Below is a small trained network, with its code and all its weights. Each question gives an input and a class and asks what happens when units are switched off, that is, made to give their printed mean instead of their output.

import numpy as np


def w(rows, s, z=0):
    codes = np.array(rows[::2]) - 128.0
    scale = np.full(codes.shape[1], s)
    scale[-1] = z or s
    return codes * scale


def norm(h):
    return h / np.sqrt((h * h).mean(-1, keepdims=True) + 1e-5)


def f(y):
    return np.maximum(y, 0)


def log_softmax(a):
    a = a - a.max(-1, keepdims=True)
    return a - np.log(np.exp(a).sum(-1, keepdims=True))


def net(x, mask):
    res = np.array(x, float).reshape(1, 2) / 4 @ E
    u = 0
    for l in range(4):
        y = f(norm(res) @ A[l][:, :-1].T + A[l][:, -1])
        res = res + np.where(mask[u : u + 6], y, B[l][:, -1]) @ B[l][:, :-1]
        u += 6
    return log_softmax(norm(res)[-1] @ U[:, :-1].T + U[:, -1])


A, B = {}, {}
E = w([
[4,82,197,110,2,126,183],'x0',
[223,6,98,67,89,132,168],'x1',
],0.0032)
A[0] = w([
[86,75,68,96,108,118,164,77],'L0N0',
[45,129,193,199,159,177,154,214],'L0N1',
[62,130,138,153,151,2,148,252],'L0N2',
[156,92,102,124,101,141,74,109],'L0N3',
[175,48,103,156,81,119,128,111],'L0N4',
[100,124,124,69,82,93,163,161],'L0N5',
],0.0053,0.0017)
B[0] = w([
[191,20,172,88,68,105,177,193],'L0N0',
[102,144,120,229,127,161,48,253],'L0N1',
[112,108,32,125,132,94,3,224],'L0N2',
[137,93,243,130,141,105,161,170],'L0N3',
[67,178,113,180,70,116,155,223],'L0N4',
[179,137,138,173,176,173,96,217],'L0N5',
],0.0046,0.0039)
A[1] = w([
[75,135,200,90,84,109,114,174],'L1N0',
[184,127,144,30,170,126,109,27],'L1N1',
[158,112,93,24,108,103,197,7],'L1N2',
[99,2,116,99,91,112,71,188],'L1N3',
[60,116,175,71,98,215,122,211],'L1N4',
[165,161,150,138,224,91,174,59],'L1N5',
],0.0046,0.0013)
B[1] = w([
[106,180,51,125,159,145,54,184],'L1N0',
[131,76,121,24,122,153,202,158],'L1N1',
[92,194,238,163,73,10,112,173],'L1N2',
[90,96,44,117,184,87,197,254],'L1N3',
[209,123,90,111,253,123,179,187],'L1N4',
[163,93,63,108,185,225,108,182],'L1N5',
],0.0047,0.0035)
A[2] = w([
[164,115,254,142,39,110,237,22],'L2N0',
[145,76,84,151,141,85,126,102],'L2N1',
[88,94,46,180,103,57,141,152],'L2N2',
[75,80,83,103,159,72,138,105],'L2N3',
[200,40,248,99,93,88,163,170],'L2N4',
[105,69,123,203,69,61,110,253],'L2N5',
],0.004,0.0012)
B[2] = w([
[219,162,246,98,149,57,173,209],'L2N0',
[59,99,156,155,104,127,166,191],'L2N1',
[133,88,139,118,56,131,178,241],'L2N2',
[154,99,78,109,85,115,123,184],'L2N3',
[117,245,188,185,112,60,102,228],'L2N4',
[128,161,158,1,130,56,239,253],'L2N5',
],0.0046,0.0039)
A[3] = w([
[100,198,147,124,47,75,122,221],'L3N0',
[204,236,127,146,155,67,165,98],'L3N1',
[79,129,172,180,158,154,2,239],'L3N2',
[53,236,132,181,210,139,103,252],'L3N3',
[157,145,191,51,158,64,127,59],'L3N4',
[210,88,192,90,77,58,171,147],'L3N5',
],0.0046,0.0017)
B[3] = w([
[160,151,121,76,225,131,182,222],'L3N0',
[84,117,72,122,73,232,77,204],'L3N1',
[174,181,73,167,29,231,55,233],'L3N2',
[132,212,111,214,63,170,4,254],'L3N3',
[87,126,205,241,66,60,44,180],'L3N4',
[86,213,170,160,172,167,27,244],'L3N5',
],0.0044,0.0049)
U = w([
[37,21,59,101,71,50,245,49],'0',
[163,136,254,136,95,18,215,147],'1',
[100,187,38,215,77,210,28,250],'2',
[199,37,80,57,208,201,163,6],'3',
],0.0049,0.0024)

Each question gives the input, the list of numbers given to net, and the class t.
The units are the neurons (one row each of A and B). Each row of codes is followed by its name. A weight is (code - 128) times the scale printed after its matrix; where a second scale follows, it is the last column's (A, B and U).
mask holds one flag per neuron, layer by layer. A switched-off neuron (its flag False) gives its mean, the last column of its row in B, instead of its output. The means were averaged over made-up inputs and are rounded, as every weight is.
A unit's drop is (log p(t) with every unit on - log p(t) with that unit switched off) / (log p(t) with every unit on - log p(t) with every unit switched off).
unit that matters most: the unit with the biggest drop
k most important neurons: the k neurons with the biggest drops, biggest first
top k neurons in layer l: the k neurons of layer l with the biggest drops, biggest first
drop when u is switched off: that unit's drop, to one decimal
input [-5,1], class 3: 2 most important neurons => L0N1; L1N5
input [2,3], class 1: unit that matters most => L0N2
input [-2,0], class 3: 2 most important neurons => L1N5; L0N1
input [8,3], class 0: 2 most important neurons => L1N3; L1N0
input [-5,3], class 3: top 2 neurons in layer 3 => L3N3; L3N2
input [-8,4], class 3: 2 most important neurons => L1N5; L3N3
input [-8,0], class 3: top 2 neurons in layer 0 => L0N1; L0N4
input [0,0], class 0: 3 most important neurons => L0N5; L0N4; L3N3
input [-6,0], class 3: top 4 neurons in layer 1 => L1N1; L1N5; L1N0; L1N2
input [1,1], class 1: drop when L0N2 is switched off => 0.4
input [-3,0], class 3: drop when L1N5 is switched off => 0.5
input [5,3], class 0: drop when L1N3 is switched off => 0.9
